Here is a tiny trained network, its code and every weight. The questions are about switching its units off for an input and a class, where a switched-off unit gives its printed mean instead of its output.

import numpy as np


def w(rows, s, z=0):
    codes = np.array(rows[::2]) - 128.0
    scale = np.full(codes.shape[1], s)
    scale[-1] = z or s
    return codes * scale


def f(y):
    return y / 2 * (1 + np.tanh(0.7978845608 * (y + 0.044715 * y**3)))


def log_softmax(a):
    a = a - a.max(-1, keepdims=True)
    return a - np.log(np.exp(a).sum(-1, keepdims=True))


def net(x, mask):
    res = np.array(x, float).reshape(1, 3) / 4 @ E
    y = f(res @ A[0][:, :-1].T + A[0][:, -1])
    res = res + np.where(mask, y, B[0][:, -1]) @ B[0][:, :-1]
    return log_softmax(res[-1] @ U[:, :-1].T + U[:, -1])


A, B = {}, {}
E = w([
[90,206,64,92,42,176,201],'x0',
[105,73,141,223,110,136,201],'x1',
[108,176,247,108,148,35,173],'x2',
],0.011)
A[0] = w([
[132,95,107,102,148,173,137,93],'n1',
[109,175,124,137,56,126,173,94],'n2',
[167,90,166,89,172,114,108,50],'n3',
[51,47,141,193,91,112,135,43],'n4',
[134,152,164,141,119,71,132,106],'n5',
[143,121,163,180,151,81,79,81],'n6',
[135,119,139,59,146,146,111,64],'n7',
[110,156,215,141,127,96,127,254],'n8',
[157,76,43,134,145,168,87,198],'n9',
[130,104,145,163,128,78,79,83],'n10',
[125,144,165,248,134,171,170,72],'n11',
[175,137,97,41,155,101,106,82],'n12',
[154,160,122,62,151,137,69,80],'n13',
[99,152,122,109,58,113,167,89],'n14',
[104,208,142,105,192,77,149,188],'n15',
[108,126,104,162,113,178,23,197],'n16',
[171,176,94,71,86,146,204,119],'n17',
[174,66,154,183,169,137,91,89],'n18',
[134,72,117,137,199,91,77,156],'n19',
],0.012,0.004)
B[0] = w([
[88,100,118,135,131,59,148,155],'n1',
[186,122,106,71,75,129,93,198],'n2',
[107,189,71,107,74,88,97,183],'n3',
[80,254,127,163,98,169,148,201],'n4',
[111,97,56,71,158,95,136,174],'n5',
[160,86,97,133,63,148,99,200],'n6',
[113,197,152,172,107,120,103,147],'n7',
[110,91,83,123,159,85,208,226],'n8',
[95,82,122,91,177,30,198,250],'n9',
[169,111,50,77,99,168,61,179],'n10',
[28,199,96,225,161,152,102,208],'n11',
[94,168,164,193,135,195,125,176],'n12',
[91,240,173,211,124,127,127,181],'n13',
[162,95,84,104,47,109,71,186],'n14',
[85,111,47,126,190,83,214,201],'n15',
[84,113,63,108,173,66,193,215],'n16',
[153,119,90,154,85,84,80,212],'n17',
[175,151,54,90,56,108,110,228],'n18',
[193,138,76,136,114,150,95,228],'n19',
],0.0083,0.012)
U = w([
[103,59,94,124,186,76,185,104],'0',
[194,100,94,113,54,124,47,121],'1',
[87,228,140,247,162,151,103,128],'2',
[152,68,125,144,174,112,159,248],'3',
[121,80,185,155,168,168,99,99],'4',
[162,69,175,136,137,146,91,101],'5',
[167,98,180,128,132,185,96,103],'6',
],0.012)

Each question gives the input, the list of numbers given to net, and the class t.
The units are the neurons (one row each of A and B). Each row of codes is followed by its name. A weight is (code - 128) times the scale printed after its matrix; where a second scale follows, it is the last column's (A, B and U).
mask holds one flag per neuron, in row order. A switched-off neuron (its flag False) gives its mean, the last column of its row in B, instead of its output. The means were averaged over made-up inputs and are rounded, as every weight is.
A unit's drop is (log p(t) with every unit on - log p(t) with that unit switched off) / (log p(t) with every unit on - log p(t) with every unit switched off).
most important unit: the unit with the biggest drop
k most important neurons: the k neurons with the biggest drops, biggest first
drop when u is switched off: that unit's drop, to one decimal
input [-4,-5,3], class 2: most important unit	n13
input [-2,8,-5], class 2: 2 most important neurons	(n4; n11)
input [3,-2,3], class 3: 4 most important neurons	(n9; n16; n18; n3)
input [1,-1,2], class 3: 2 most important neurons	(n9; n16)
input [2,-2,2], class 3: 4 most important neurons	(n9; n11; n16; n4)
input [-7,-8,5], class 2: 3 most important neurons	(n13; n12; n15)
input [-6,7,-3], class 2: 2 most important neurons	(n11; n4)
input [3,-4,0], class 2: drop when n12 is switched off	0.1
input [0,-2,-5], class 0: drop when n9 is switched off	0.1
input [-2,-5,4], class 2: drop when n7 is switched off	0.2
input [5,0,-7], class 0: drop when n9 is switched off	0.2
input [-5,2,-7], class 0: 2 most important neurons	(n9; n16)
